Each row has a class, written as a number after it; each block has new classes, again numbered from 0 up.
[-20   4  -4  21  54   2 -16 -16  -6   2   6  -7  28   9  -2  25  -3  18
  26  22 -25  -6  34  -7  -4 -10  -3 -24  20  32 -29   0] : 6
[-19  32   2  -4  16  -3  11 -13   0   5   3 -15 -17   8   0   4 -16 -12
 -14 -24   1  -6  14  -5  -8  -1   3 -16  22  11   6 -24] : 4
[ 16  27  18 -10 -12   3  14 -11   8   3 -19  -6  -4 -13  -7  -1 -11  -2
   1  17   0   1   2  -2   4  -2  15   5   4 -19 -10 -25] : 1
[  6  -2  -4  -7  21  19   5  17 -26  13 -12 -15  34 -27 -18  -7   0  15
  -9   9 -27 -31 -31   7  -1   4  17 -23   2  -5  -4   9] : 0
[ -7  13  12   0  18  10  -7   0   7  18 -17 -19   9  -4 -17  15 -27   1
  16  19 -13 -18  -7  -9  15 -11  11  -7   3   5 -10 -12] : 6
[  8  17  14  -4   5   4  -1  -2 -12   8  -9  -8   0 -10 -13  -2  -5   2
   7  -6  -4 -17  -9  -8   0  -5   8  -6  17  -1   3 -15] : 0
[ 20   9  -3 -11  -5  19   3   7   8  -2 -10 -17  -7 -13 -11  -4 -20  -1
  -5   2   3 -13 -22  -2   1   7   7 -12  -6 -14 -10  -3] : 3
[ 15  43  24   1   0  -1  -3 -25 -31 -28  -5  -4  -3 -28  -2  10 -13  16
  -3  34 -16   3  -1 -12   5  -5  23  -1   5  -3  -2  -4] : 2
[ 17  12   5   1   5   3   6  -2 -15   1 -10  -8  -1 -13 -21 -16  10   1
  -4 -10  -9 -15  -7 -13  -8   2   6  -2  17   2   7   0] : 0
[-23  -1  33  -3 -13 -14   6  -4  12  32 -16 -20  -5   4  16  -9  11 -10
 -19 -29  10   1 -13   5   8   1  21  11  10   6  44 -17] : 0
[ -4   4   8   1 -10   4  -7   5 -17   1  -2  -5   3  -2   7  -5   7   8
   6   9  -9 -15  -6   4   6   5   1  -1   6   2  21  -1] : 0
[ -3  38   2 -31  -7  -9 -25  11  -1  -3  -9  -3   7   3   3  26 -16  15
  25  25  -3  -6  -9 -15   7  -7 -10  25  -5  -4 -22   1] : 4
[ 15 -11  12 -14 -23  -1 -13   3   7  -3  -9   9 -20  22   6  -5  11  -1
   5  24   6   8 -30  -4  -2   9   4  18   2  -8  26  25] : 2
[ 19  32  -1  -2 -15  19 -10  -6  -1 -12   3 -13 -10   8  16  -3   5   3
   3  13  17   3  35 -20   3   9   5  13   5  -4 -10  22] : 3
[  7  31   6  -1  -2  18  -1 -10   3  -7  -8 -22   2 -29   4  25 -37  -2
  19   4   8  -9 -25  14  -5 -14  14 -28  16 -17  -7 -24] : 3
[  7  11  15 -11  -1   1  -8 -14   2  -6 -19   6   7   4   3  13  -9  25
  15  18   3   2 -15 -18   1  -8   3  -6  33 -21  -3 -13] : 1
[  4  23  22 -33 -37   6 -27  -3 -20 -29 -12  23  -5 -13  -4  14  11  18
 -14  70 -12  -2 -37  -6 -18  31   8  -3 -13 -36   1  37] : 2
[-17 -15   0 -23 -27  -5  26  18  14  25 -16 -30 -18 -63   3  17 -58 -40
  31  -9  -3 -20 -36  50  13  -1 -11 -15 -14 -13  18   7] : 0
[ -8  34   1 -15  15   0  13   3  -9   4 -14 -25  -1 -11 -14   5 -32  -7
 -21 -12 -17 -28  -3   0   5  -3   9 -14   3   3 -12 -24] : 4
[ 20  -6  -5   1  -9   3 -17   6   9   2  -5  17 -13   5 -18 -10  27 -15
  15 -17  -1  14  28  -8   1 -15  -8   6  -4   8 -11   6] : 5
[-10  28  18  -6 -12  -1 -10  -4  12 -12   7   0 -26   7  10   8 -13  19
  13  13   7 -13   0   3  -8  -4  -6  15   2  -4   5  -7] : 7
[ -4 -10  14  -2   3   4  -4  13  -8   8   9   8  -4 -10 -30  -7  20   1
  -3 -28 -10   0  -6   6   4 -18  11  -8   7   5   1 -22] : 5
[  9  39  17  -5  -4  -5  -1  -7   7 -18  -8   4 -20  -8 -16   2   0   9
   0  15 -13 -23 -11  12 -18   1   3  12 -25  -3 -24 -14] : 7
[ 14  49 -23 -55 -15   4   0  -9  24  -8 -16 -19 -34  -2  24  12 -13 -12
  18   3  -4 -17  -9   2  23   8 -13  18  -6 -14 -14  28] : 4
[ 16   2  15  -7 -10  -8  -3   1   1 -12   1   1 -21 -12 -27  -2   1 -12
   2  10  -4   7   3   5 -18   6   6   4  -3   3   1   3] : 2
[ 21  19   0  -2   0  10 -11  -4   1  -6 -19 -11   2   0   3   7  -1   3
  17  17  -9  -7 -11   1   5   0  14  -2 -14  -7 -18 -15] : 3
[ 25  18   6 -30 -20 -13   1 -13  -5 -24 -18  15 -25  -7   4  -6  12 -12
 -16  30 -14   5  11  -7   5  35  -3  16 -39  -6 -33  60] : 2
[ -9   1  -4  -9  11  15 -20   8 -35   7 -10   4  22   0  -1   6  -1  20
  10  26 -10 -22  -2 -15   2  13  -3 -16  10  -6 -11  42] : 0
[-10  26  16  -9 -12   4  -1   4  10  -3   2 -11 -22  -3   7  10 -18   7
  18  13  -1 -19   5  18  -6  -5   4  10  -4  -8   1 -13] : 7
[  4  41   8   0   2   4   8 -11   2  -8   4 -19  -8 -21 -24   4  -8  -6
   9   7 -12  -7   5  -1   5   2   8   3   0   6 -14  -9] : 6
[ -9  25  -3 -19   3  -1 -12   2  -7  -6  -1  -3 -11   9  -3  16 -11   0
  11 -14   6  -8   3 -10  -1   1 -10  -1   6   5 -12  14] : 4
[  2  41   9  -2  35  -3   1 -10   8  26   3 -20 -23   3 -38  -3 -25  -9
   7 -25  -3  -7 -12 -11   5 -27  13   3  -2  23  -8 -74] : 4
[ 76 -77  -9 -22 -49 -14  53  14  30  -5 -58  17 -54 -72 -10  12 -38 -42
  78 -48  44  45 -96 -66 -46  22 -31   5  45 -79  25  76] : 3
[ -6  -1   6  -3   9   3 -32   3  12   5  -8   5   4  35  -2  15   6   7
  27  18  -9 -12   4  -4  18   0 -10   7 -16  21 -26  15] : 6
[ 42 -12  -8   0 -33  14   7  23  -6 -21 -31  -1  18 -10 -31 -19  39  -6
  -3  -6  -5  -3  -8   8 -20  18  12   5  -9 -22   7  22] : 1
[ 19  26  13  -3   9  -1  -1 -16 -14   2 -21  -4   3  -5 -11 -12  14   9
 -10  -2  -8 -16 -13 -23  -4  -2  11   4  22  -1  -1   0] : 0
[ 26  13  -4 -14 -16  27 -20  17   5  -3 -13  -1  14  -9 -14   2  13  11
  21  19   9   3 -30 -26  10  11   0  20 -28 -11  -8  62] : 6
[  4   5   6 -13  25  -6   5 -13  -6 -15  21 -21 -12  -4  12  15 -11  15
  36  12 -30  -3  13  19  11 -14  15 -10  39  10   8 -38] : 2
[-27   4  21   3  -1  -1 -10   4  -6  -3   7  -7   9   8  -4  12  -9  22
   7   2   2   1 -20 -16  13   3   3  -1  17   6  14   3] : 6
[  7  40  21   3   5   6   8 -21   1   1 -21 -15  -1 -22   5   9 -30  -5
 -18   5   3  -7 -11  -7   4  -4  20 -16 -11  -7 -26 -19] : 3
[-14  33  29  -2  -7   1 -14  -5   5   1  -4  -6 -15   8  11  16 -16  20
  21  25   3 -15   9  -2  -7 -12  10  15   9  -8   5 -23] : 7
[ 10  24   9  -4  -5  -2   4  -5 -10   1 -15 -18 -10 -12 -15 -14  -1  -3
  -6  -7 -13 -23   2  -3   8  -1   7   5  10   5  10 -17] : 0
[ 26   7   0 -19  -1  20 -10  11 -20 -11   1   8   2  -8 -16  -1   7   4
   6  37 -12   0  -1  -1  -6  18  12  -5 -23  -9 -22  39] : 2
[ -5 -22   4  19  28  19   2  19 -12  11 -11 -17  26  -3 -47  -5  -6   7
 -18  -5 -19 -33 -37  -4  -7  -2  15 -25  11  11   5   6] : 6
[ -6  29  13  -6  10   3  -2  -9   6   0   5 -15  -8   4 -16  12 -15   6
  21   3  -6 -11 -17  -6  10  -8   6   1  29   3  -4 -17] : 6
[ -5   6  26  -5 -28   0  -3   1   7   2  -7  -1 -11   2  -3   2 -12   3
   8  11   9   4   4   4  12   1   5   6  -1 -13  14 -33] : 1
[  34  -18  -60   -2    4   12  -25   31   35  -24   -1   -8   12   -9
   -6  -22   -8   26    2  -19   -6   -5 -114   18   25  -10  -44    0
  -79   31   28   24] : 4
[  9  13   2 -21 -47   8  -7  19  -1 -13   0  -3 -13  -3 -20  -7  -6  10
  21  32  -4   0 -13  12  18  14  -1  16 -11 -27  15 -24] : 1
[ -5  37  17   5   5   4   6 -12  -6  -6   1 -10   8 -24 -24   8  -2  -1
  -9  14  -8   1  12 -15 -12  10  11  -4   8   1 -17   7] : 6
[-18  19   2   4  14 -12 -23  -8   6   0  -4  -2  -4  21  15  17 -14  32
  32  32  -8 -19 -21  14   1 -20  -8  16   0  10  -4  -4] : 7
[ -5  30  29   5 -35 -37  -8 -30   4 -39 -11  -1 -35 -22  -4  11  -2   6
  13  -5  -1  11  -2 -28  21   4 -19  34  -7  12  12   6] : 6
[  4   6  -8  21  28  29   8  -3 -12   7  15 -30   5 -11  11   5 -14  -5
  17  -4   0  -2  55   1   2  -4  17 -22   8  16 -13  -6] : 3
[ -1   6   8 -13 -21  10 -15  17  10  11   3   9  -5  -7 -12   4   8  -9
  18  -5   2   7 -18  22   7 -23   6  -1  -4  -9   2 -16] : 5
[-11  27  27   0  -9  11   0   3   1  -2   5  -1 -11 -12   3  10 -14  11
   5  13  10 -11  -8   7 -17  -1  11   2 -12 -12   0  -3] : 7
[-16  35  22 -22 -20  31  -3 -14   9   8  34  -1 -55   1 -19  21  -8 -14
  44   2  34  -6 -30   0 -12   1   3  -4  49 -24  22   8] : 6
[ 13  33  11  -9  -3  25  10 -10  -5  -2  12 -14 -30   6  -1  -8 -21   1
  -5  -3  13 -12  11 -19  11   9  14  -8  19 -13  -9 -12] : 3
[ 29  22  10 -13 -10  -1   5  -2  -6 -23  -3  -6 -15 -15 -20  -4   4  -9
  -2  14 -17  -4   3  11  -8   7  15   3  -2  -3  -7  -3] : 2
[ 11   8   1 -17 -13  -5 -15   6  -5 -11   1  10 -15  -6 -17  -9  14  15
   9  -6 -16  -1 -17  -5  26 -18  -6  14   0  -1  -4  -6] : 5

Next block: new classes, numbered from 0 again.
[-56 -18  56   4  -1  15  22  37 -33 -43  -7  27  11  15 -10  22  -3 -24
 -17 -14   6 -47  26  -1   4  11  11  -1 -28  30 -28 -13] : 3
[-28  -8  33 -23 -12  23  28  25   9  21   4  55 -20   4   0   8 -11  -6
  31  35  26  -5  13  -8  -7   1  -1   1 -14  -2 -16 -26] : 4
[-18  33 -69 -25 -27 -28 -11   4  44  29  11 -22  20  27   1   4 -24   2
  40   6  35  -5  17  23 -20  24  -7   1 -13   5  17 -19] : 2
[-29  39  43  -3  11  32  12  25 -37  16   1 -44 -55  -9 -14 -17  37  75
 -12  49 -19  37  42  30   4 -14 -32 -25  25  -2 -34 -16] : 5
[-64  25 -30 -23  -8 -35  11   4  23   4  23 -43 -61  59 -28  21 -37 -61
 -11  31  27  -3  52  13 -48  12  -5  -5  49   6   5  -3] : 1
[ -5  31 -31 -35  29 -61  27 -59  15  19  17 -11 -79  50  20 -10 -30 -47
   1  22   6  25  22 -39 -16 -12  20 -18  53   5 -15  -5] : 0
[ -2 -11 -15 -16  39  -2  -5  16 -18 -14  23  18  42  38   3 -15  14  -7
  12  22 -46  36  19  -5 -17 -13   6 -16   6  -1  -5 -16] : 6
[ -8  32 -39 -31  -4 -38  18 -67  35 -18  -7 -50 -43  11  23 -24  -9 -13
  23  -4  -4  -5  37  -7 -27   2 -17 -34  14  -3  -4  -5] : 7
[ -7  16  -7 -25  14 -40  47 -13  26  21 -24 -39 -41  39  13  -4 -23 -55
  14   8  32   1  53 -10 -40  13   9  -5   5  12 -20 -12] : 10
[ 14   5  18  -2  15 -15  17  28 -22  15  -4  19   9   5  19 -10  18 -14
   2  18 -15  39  31 -13   0   1  35 -11  47  -6 -31   1] : 10
[-56   1  18 -11  24 -11  14  27 -39 -38 -29 -22 -25  51  -1  48 -23 -26
 -37 -37 -53  -5 -10   5  -2  -3  10  -7  -6  19 -50   7] : 1
[  6  -5 -52   3  14  10 -38  50 -16  -9  24  11  82  -1 -46  16   5  14
  15 -41 -26  12 -24   7  -1   1  14  27 -25  46   2   1] : 9
[  8 -51 -26 -23  -8 -29  11 -11  23   6  -7  55  -7  34  11  -1  24 -42
 -19  11 -11  18 -11  37 -36   5   7 -34  66  10 -14   8] : 1
[ 46 -55 -33 -10  63  -3  14  78 -38 -27 -18  58  55  37   4 -42 -21 -65
 -23 -36 -44  30  -6  12 -22 -14  -3 -18 -21  42 -22   6] : 6
[ 12  -9   8 -29 -28  -1  52  11  32  34   4  -6 -78  13   2 -18  12   2
  11  36  20 -13  27  19 -22   8 -23  -5  -8  -6  12  -2] : 3
[  5   5 -40   0   8  20  18  24 -24 -30  -1 -47  28  34 -15   9   8  26
  -5 -29 -57 -28 -43  10 -15  -4   5  12 -59  30   3   4] : 8
[  4  17  12   9  26  13  27 -39  -8   2 -42 -72  15 -18  36 -37  13  43
 -32 -20 -56  22   1 -10  -3  10   4   7 -36  -3  28   7] : 8
[ -8  -9 -45 -37  18 -37  19 -31  23  -9  36  -2 -29  47  19  -8 -15 -40
  -8   6  -7  -3  25 -34 -45  26  33 -11  53  56   4  -6] : 3
[-26  28  12  -8  -3 -31  27 -35  20  13 -17 -65 -85  31 -27  19  10   2
  -7  15  43  -4  14  38  -2  11   7 -13  33  -2 -15  -1] : 2
[  4 -12   0  -8  -5   0 -15  21  -4  -1  31   5  -5  22 -38 -23  25   8
  12   6  36  12   4  22   2 -27 -32 -10   3  -2   0   7] : 0
[-10  17  -9 -20 -11  22 -37 -11   9 -20  47   6  20   3 -21  -8   6   6
   5   5  25 -12  41 -10   1  23 -26 -20  -6  22   8   3] : 3
[ -7   5  26  17  61  11  36  16 -43  -6 -52 -31 -12   3  14  -7   0  -9
 -26 -22 -30  29 -11  32  28  -5  23 -16 -28   4 -25  -3] : 5
[-69  44  12 -20  12  16  -2  30 -17 -20  28 -26  24  22 -27  25 -13  10
   5 -12  26 -50  16  -8  -9  -4   9  11 -31  21  -9 -34] : 2
[ -7   3 -12  -6 -12   7  -7  32 -24  25  27  22   4   5 -12 -40 -16   2
  15  14  42 -10  -1  30  10 -14 -21  -4 -51   4   6  -9] : 0
[  9 -60 -35  -3 -10 -21  -5 -20  18   4  16  -4 -28  34   4   7   8 -39
 -34  -3  32  -4 -38  50 -30  41  12   2  36  46  20  26] : 1
[ -9  28 -86 -14 -13 -47   3 -38  39 -29  15 -27  -1  32  27 -17 -58 -30
  21  35  -1  12  41 -29 -28   7 -22 -24  38  12  24 -19] : 6
[ 11 -31 -45   4  31  -6  -8   9 -43 -21  10  19  13  45   1 -18 -31 -64
  -7  18 -27  11 -14  19  -7  14 -37 -29 -61   7  -1   7] : 6
[ -7  -6  52  23  -6  -5  48  33 -20  -6 -49 -28 -63  21  -3  17  -2 -11
  -3 -10  18 -26  13  -6  -1   6  14  12 -22  -8 -29  -8] : 8
[-23   5 -16  -4  17 -42  31  28  -9   4  -4 -38 -86  48  -8 -19 -45 -69
  29   8  30   1  36  10 -29   0  -4 -13  -2 -10 -15  -3] : 7
[-33  -9   9 -15  10  -9  22   1  -3 -11  24  28  -2  40  -7   0  34  10
   8  38 -50  51  11   3   2   7  23 -15  31  -6 -15   1] : 4
[ 20  -6 -10 -20  19   0  19  53  -3  28   5  11  18  25   8   0  46  16
  10  -3 -39  34 -44  30  23  -6  24   9 -23 -35   9  13] : 2
[-29 -15  -8 -23  17  16  13  24  -2 -10  28  19  38  33 -27   4  22  15
  15  13 -44  29   0   8 -25 -12   9   4  -4  12   1 -15] : 4
[-16  22  16   5  29   8  41  70 -45 -15 -31   2 -17   1 -30 -14 -37  15
 -28 -20 -52  15   5  -4  10 -27 -34   9 -42  35 -38  -4] : 9
[-67  14  32  20  -7  25  10  81 -40 -41 -28 -14  37  10 -23  24 -39  47
   8 -13 -47  26  25   0   8 -11 -23  22 -30  15 -26 -18] : 4
[ 49 -22 -37  -9  16   0  35  19  13  10  33   8 -39  11  -7 -46  12 -12
  18  10 -15   6 -18   4  -7  10 -25 -12 -14  -4  17  16] : 9
[   2   -3  -33  -24  -16  -53   31  -24   11   38    2  -30 -114   48
    0    4  -14  -40   10   38   16   10    9   11  -34   -2  -15  -13
   43   -5  -19   11] : 0
[  0  15  27  18  -9  19  19 -17   6   2 -17  -3  37 -13  33   4 -12  34
  25  -8  -3   3  21  17  26  12  -1  27 -12 -11   5  -3] : 0
[-59  24  34  22 -22  39 -12  -1 -41   9 -25 -70  -4 -10  -8   6   5  85
  -1  28 -16   0 -13  70  23  15 -55 -15 -53 -17  -5   1] : 2
[-42  26 -30   9  -2   3  -2 -10 -44  -9  38  13  86  15  17  -9   7  23
   7  46 -40   7  -7  23  11  13  37 -14 -12  21   0 -14] : 10
[ 20  10  -1 -13  13  -4 -22  -7  12  -1 -11 -39 -55   5 -27   3 -32 -31
  -4 -39  57  -3  35 -20  -1  14 -10 -15   7  29  -8  10] : 3
[-12   9   7  -8 -22 -15  23   1  26 -32  13 -20 -77  24 -49  11 -24 -19
   2  -2  64 -18  43 -14 -17  11 -32   0   7  28 -12 -11] : 4
[  9 -11  64  -4  42   7  54  36  -7  14 -55  34 -53  13  22  31   7 -48
   2  -3  12  12  28  -3   5   3  13  -3  12 -11 -61 -14] : 5
[-18  10   1 -21   9 -30  15 -18   8  -9  -2 -53 -51  27  27 -14  14  17
   3  -2 -13   8   4 -19  -7   7  -8 -31  30 -20  -8  -4] : 2
[ 10 -37 -47 -19   0 -21  -5  40 -12  -1  32  20   2  23  -1 -40  12 -54
   4  34  -4  10  15   6 -35  -5 -15 -28   3 -13  17  -2] : 6
[-34   4  65  -5  37  28  57  72 -32  29 -20  12  -2  26 -14  10  25  17
  -8  20 -23  17 -14  53  16 -22  28  19 -20 -23 -20  -6] : 2
[ 21 -33   0  14  11  17 -26  69 -51  14  11   4  -9  22 -26  10   9 -24
  19  30 -15  32  -6  27   1  -6 -29  -4 -37 -43  -3   9] : 6
[  7 -39 -21 -17   7 -26  33  -1  15  -7  -9  17   2  25   3 -15  15 -16
   4  -7 -43  37  -4  -5 -30  -1  -6  -9 -11  -5  10  -7] : 4
[  0  -2 -75 -29  -2 -24 -10 -41  -2  19 106  73  19  34   4 -26  17 -46
  19  71   7   1 -25  -7 -13  -9  16 -22  27 -11  37  -6] : 0
[-47 -25  83 -11 -15  27  35  18  -8  -2   1   8 -39 -12 -14 -26  38  39
 -12  32  23  -3  19  15   0  -3 -14  -5 -15   5  -6 -14] : 4
[-84  16  50  -9  11  16  28  61 -18 -16 -18 -41 -11  46 -25  28  -1  45
  -4  10   0  -9  -6  29   1 -22  -9  14  -7  24 -30 -15] : 2
[ -1  22 -76  -8 -23 -27  22   6  15  15  22   7  23  11   7 -34 -27  -5
   0  25  -1  -3  10  28 -27  19 -33  -6 -18   1  39 -17] : 2
[-10  29   7 -37  -9 -16   1 -77  17  -2  11   1 -79   4 -10   7   4   2
  -5  19   8   8  57 -34 -23  28 -18 -37  40  20 -43 -13] : 4
[-21 -14  -4 -14  30  12   6  64 -25  10  23  42  45  31 -15 -21   1 -50
 -24   1 -24  24   4  35  -7  -2   2   1 -42 -19  20   6] : 1
[  9  22 -55   3  -6 -35  23 -54   5 -26  32  -4 -26   7  -9  -6 -25 -73
  -5   2  38 -41  -4  17   0  21   3   1 -49   4  34   2] : 7
[-50   3  78  18  23  42  13  61 -59 -14 -14   5  -1  13 -27  47 -19   8
 -46 -19  -5 -16  10  33   6   4  16  38 -17  31 -35  -8] : 1
[ 50 -19 -26  12  18 -30   5   7 -19  -6   3  43 -41  38  -2 -30   0 -40
  -5   9  18  24 -33 -19  16  -3  19 -40  24   1 -14  11] : 8
[  8  -3 -32 -11 -33 -45  33 -57  43 -22   0 -37 -90  17   5 -18 -10  23
   2  20   4  23  20 -20 -28  13 -36 -28  54  16   4  -8] : 4
[  8  27 -24 -19   9 -17 -21 -15  10  15  16   8 -29  26 -29  11  -6 -69
  23   3  60 -21  18 -43 -11  -2  27 -20  -5 -17  -5 -13] : 8
[ 52 -40 -32   8 -19  -2 -39  12 -19   2  42  68   3   0  -5 -23   1 -37
  -8 -10  39 -12  -1  23 -11  38 -34 -30 -11  -6  11  -1] : 1
[-14 -31  17  -3  19   7  12  46 -36  25   6   6  28  32  21  -6  39   0
  17  47 -49  50  -7  19 -10   0  14  -8  10 -20 -17  13] : 10
[ -4  -8 -40 -26  29  -4  19  33 -20  49  28  25  56  28  36  -6  39  -6
  -2  24 -86  41 -42  33  -3  22  42  16 -29 -27  25  13] : 2
[-20 -53   5 -17  -8  15  10   6  -4  -1  -5  10  62  -5  26  -9  68  58
  -5   1 -88  41 -30  28 -14  14  20   9  -7  13  11   9] : 4
[-17  31  68   6  30  26  27  15 -65  -6 -54  -4 -35  -7  23  29 -28   1
 -18  -6 -29 -11  11   9  50   3  31  -4 -41   8 -68  -5] : 6
[-14 -10 -54 -33  -8   1  -1  42  -1  30  72  -2  12  47 -25  -9  36 -23
  24  45 -19  12 -15  35 -20 -15 -10  12 -15 -23  30  24] : 0
[ 43 -23 -13 -35  18   2  26  61  -3  24  23  40  -3  23  -9   0  55 -51
  -4 -12 -11 -17 -23 -26 -22 -10  53  18 -15  -9   0   9] : 8
[ -4 -17  -6   0   0  10  40  52  -8  -4   1   2  28  34 -13  24  32  -3
 -26  -2 -75  23  -5  63 -14   7  -1  27 -13 -19  12  21] : 1
[-18 -50  -3 -15  35   6  27  87 -35  -1   3  39  49  45 -11 -13  14 -21
  11 -20 -69  36  -4  20 -25   2  21  11 -54   7 -13  -7] : 4
[-47  26  14  13  33  -6  33 -24 -25  21 -22 -42  -4  31   8   0 -46 -14
  15  12 -19  20  34  24 -12  -5   9  12 -20 -13  -2 -18] : 0
[-53  -7  47  -5  24  33  21  67 -30   0 -18 -44  -1  24   3  27 -21  -8
   9   4   1 -24  19  18  -8   1  25  36 -40  21 -19 -12] : 6
[ -4 -13  -6  -4  46  14   0  12 -11  13  26  24  24  15  27  17  35 -36
  14  28 -16  33 -15  -1   7  11  45  -3  26 -18   6  -2] : 5
